Here is a tiny trained network, its code and every weight. The questions are about switching its units off for an input and a class, where a switched-off unit gives its printed mean instead of its output.

import numpy as np


def w(rows, s, z=0):
    codes = np.array(rows[::2]) - 128.0
    scale = np.full(codes.shape[1], s)
    scale[-1] = z or s
    return codes * scale


def norm(h):
    return h / np.sqrt((h * h).mean(-1, keepdims=True) + 1e-5)


def f(y):
    return np.maximum(y, 0)


def log_softmax(a):
    a = a - a.max(-1, keepdims=True)
    return a - np.log(np.exp(a).sum(-1, keepdims=True))


def net(x, mask):
    res = np.array(x, float).reshape(1, 5) / 4 @ E
    u = 0
    for l in range(4):
        y = f(norm(res) @ A[l][:, :-1].T + A[l][:, -1])
        res = res + np.where(mask[u : u + 5], y, B[l][:, -1]) @ B[l][:, :-1]
        u += 5
    return log_softmax(norm(res)[-1] @ U[:, :-1].T + U[:, -1])


A, B = {}, {}
E = w([
[54,205,133,85,194,2,164],'x0',
[231,163,182,128,136,209,22],'x1',
[67,70,175,158,175,91,128],'x2',
[74,228,132,168,99,168,48],'x3',
[202,124,128,66,55,144,89],'x4',
],0.0029)
A[0] = w([
[4,176,119,178,115,141,63,4],'L0N1',
[37,187,234,59,121,226,194,56],'L0N2',
[214,226,79,48,177,210,14,35],'L0N3',
[251,44,138,182,154,157,114,151],'L0N4',
[152,71,147,193,251,177,62,57],'L0N5',
],0.0039,0.0017)
B[0] = w([
[128,185,92,184,185,127,126,203],'L0N1',
[86,169,109,201,137,140,168,150],'L0N2',
[216,236,254,151,67,148,150,252],'L0N3',
[75,153,131,92,141,177,104,246],'L0N4',
[120,114,165,82,156,200,135,197],'L0N5',
],0.0052,0.0032)
A[1] = w([
[137,152,117,50,155,155,142,142],'L1N1',
[109,157,80,216,127,104,150,3],'L1N2',
[193,90,82,103,155,9,254,22],'L1N3',
[249,162,148,113,163,81,89,41],'L1N4',
[69,83,131,244,166,184,103,221],'L1N5',
],0.0046,0.00066)
B[1] = w([
[28,96,113,178,80,84,136,180],'L1N1',
[143,154,157,149,178,63,111,195],'L1N2',
[51,136,87,176,56,90,248,235],'L1N3',
[117,199,80,101,2,178,91,206],'L1N4',
[161,99,147,63,215,41,70,251],'L1N5',
],0.0041,0.003)
A[2] = w([
[122,144,101,102,68,15,236,2],'L2N1',
[43,164,75,219,190,64,97,175],'L2N2',
[116,60,168,45,200,211,173,116],'L2N3',
[112,163,220,11,71,6,253,185],'L2N4',
[138,35,55,102,50,187,60,140],'L2N5',
],0.0036,0.00087)
B[2] = w([
[86,62,104,172,160,234,193,219],'L2N1',
[216,158,52,100,162,61,122,252],'L2N2',
[74,79,95,115,227,127,88,190],'L2N3',
[134,70,80,192,126,234,142,249],'L2N4',
[227,129,178,54,181,20,255,183],'L2N5',
],0.0054,0.0033)
A[3] = w([
[148,52,106,84,62,100,175,2],'L3N1',
[193,139,167,84,115,132,198,107],'L3N2',
[96,54,113,117,176,64,176,49],'L3N3',
[153,195,198,127,42,190,89,175],'L3N4',
[106,253,111,158,159,138,115,183],'L3N5',
],0.0056,0.00086)
B[3] = w([
[69,148,140,90,177,25,129,165],'L3N1',
[124,216,192,100,51,64,115,179],'L3N2',
[158,177,148,112,15,220,105,215],'L3N3',
[71,127,149,253,21,236,43,254],'L3N4',
[166,71,139,148,75,45,64,215],'L3N5',
],0.0048,0.0053)
U = w([
[158,170,178,195,40,182,60,209],'0',
[130,51,168,83,213,179,80,53],'1',
[169,128,176,59,97,82,164,3],'2',
[154,170,96,177,183,10,85,108],'3',
[91,88,67,176,122,157,212,236],'4',
],0.012,0.0022)

Each question gives the input, the list of numbers given to net, and the class t.
The units are the neurons (one row each of A and B). Each row of codes is followed by its name. A weight is (code - 128) times the scale printed after its matrix; where a second scale follows, it is the last column's (A, B and U).
mask holds one flag per neuron, layer by layer. A switched-off neuron (its flag False) gives its mean, the last column of its row in B, instead of its output. The means were averaged over made-up inputs and are rounded, as every weight is.
A unit's drop is (log p(t) with every unit on - log p(t) with that unit switched off) / (log p(t) with every unit on - log p(t) with every unit switched off).
The circuit of an input: a set's keep is (log p(t) with only the set's units on - log p(t) with every unit switched off) / (log p(t) with every unit on - log p(t) with every unit switched off). Starting from the 12 units with the biggest drops (on a tie, the unit counted first), units are removed one at a time, each time the one whose removal leaves the highest keep (on an exact tie, the one counted first), for as long as the keep stays at least 0.8.
units of the circuit, in order: the units of the circuit, biggest drop first
top k neurons: the k neurons with the biggest drops, biggest first
k most important neurons of layer l: the k neurons of layer l with the biggest drops, biggest first
drop when u is switched off: that unit's drop, to one decimal
input [3,6,1,-5,-3], class 1: units of the circuit, in order -> L0N5, L2N3
input [2,1,6,-7,0], class 4: units of the circuit, in order -> L1N3
input [-6,-1,3,-8,0], class 1: top 2 neurons -> L2N3, L0N4
input [-8,-2,-1,-4,-2], class 1: 2 most important neurons of layer 0 -> L0N4, L0N3
input [8,-3,3,3,0], class 4: top 3 neurons -> L2N1, L2N4, L0N4
input [0,7,3,-3,-4], class 1: units of the circuit, in order -> L0N5, L2N3
input [-1,-4,3,1,8], class 2: 3 most important neurons of layer 3 -> L3N4, L3N2, L3N1
input [-6,-3,1,2,7], class 2: top 2 neurons -> L2N5, L0N3
input [-7,5,8,-7,4], class 1: top 2 neurons -> L2N3, L0N4
input [0,0,-6,-8,8], class 2: top 2 neurons -> L2N5, L3N1
input [6,1,-5,0,-3], class 4: top 3 neurons -> L2N1, L0N4, L2N4
input [-3,-4,-1,-3,6], class 2: top 2 neurons -> L2N5, L0N4
input [-6,-4,7,-5,-5], class 1: drop when L2N3 is switched off -> 0.1
input [-5,-6,-4,-1,7], class 2: most important neuron of layer 2 -> L2N5
input [-7,5,5,-5,3], class 1: drop when L0N4 is switched off -> 0.2
input [6,2,7,-5,2], class 4: drop when L0N1 is switched off -> 0.0
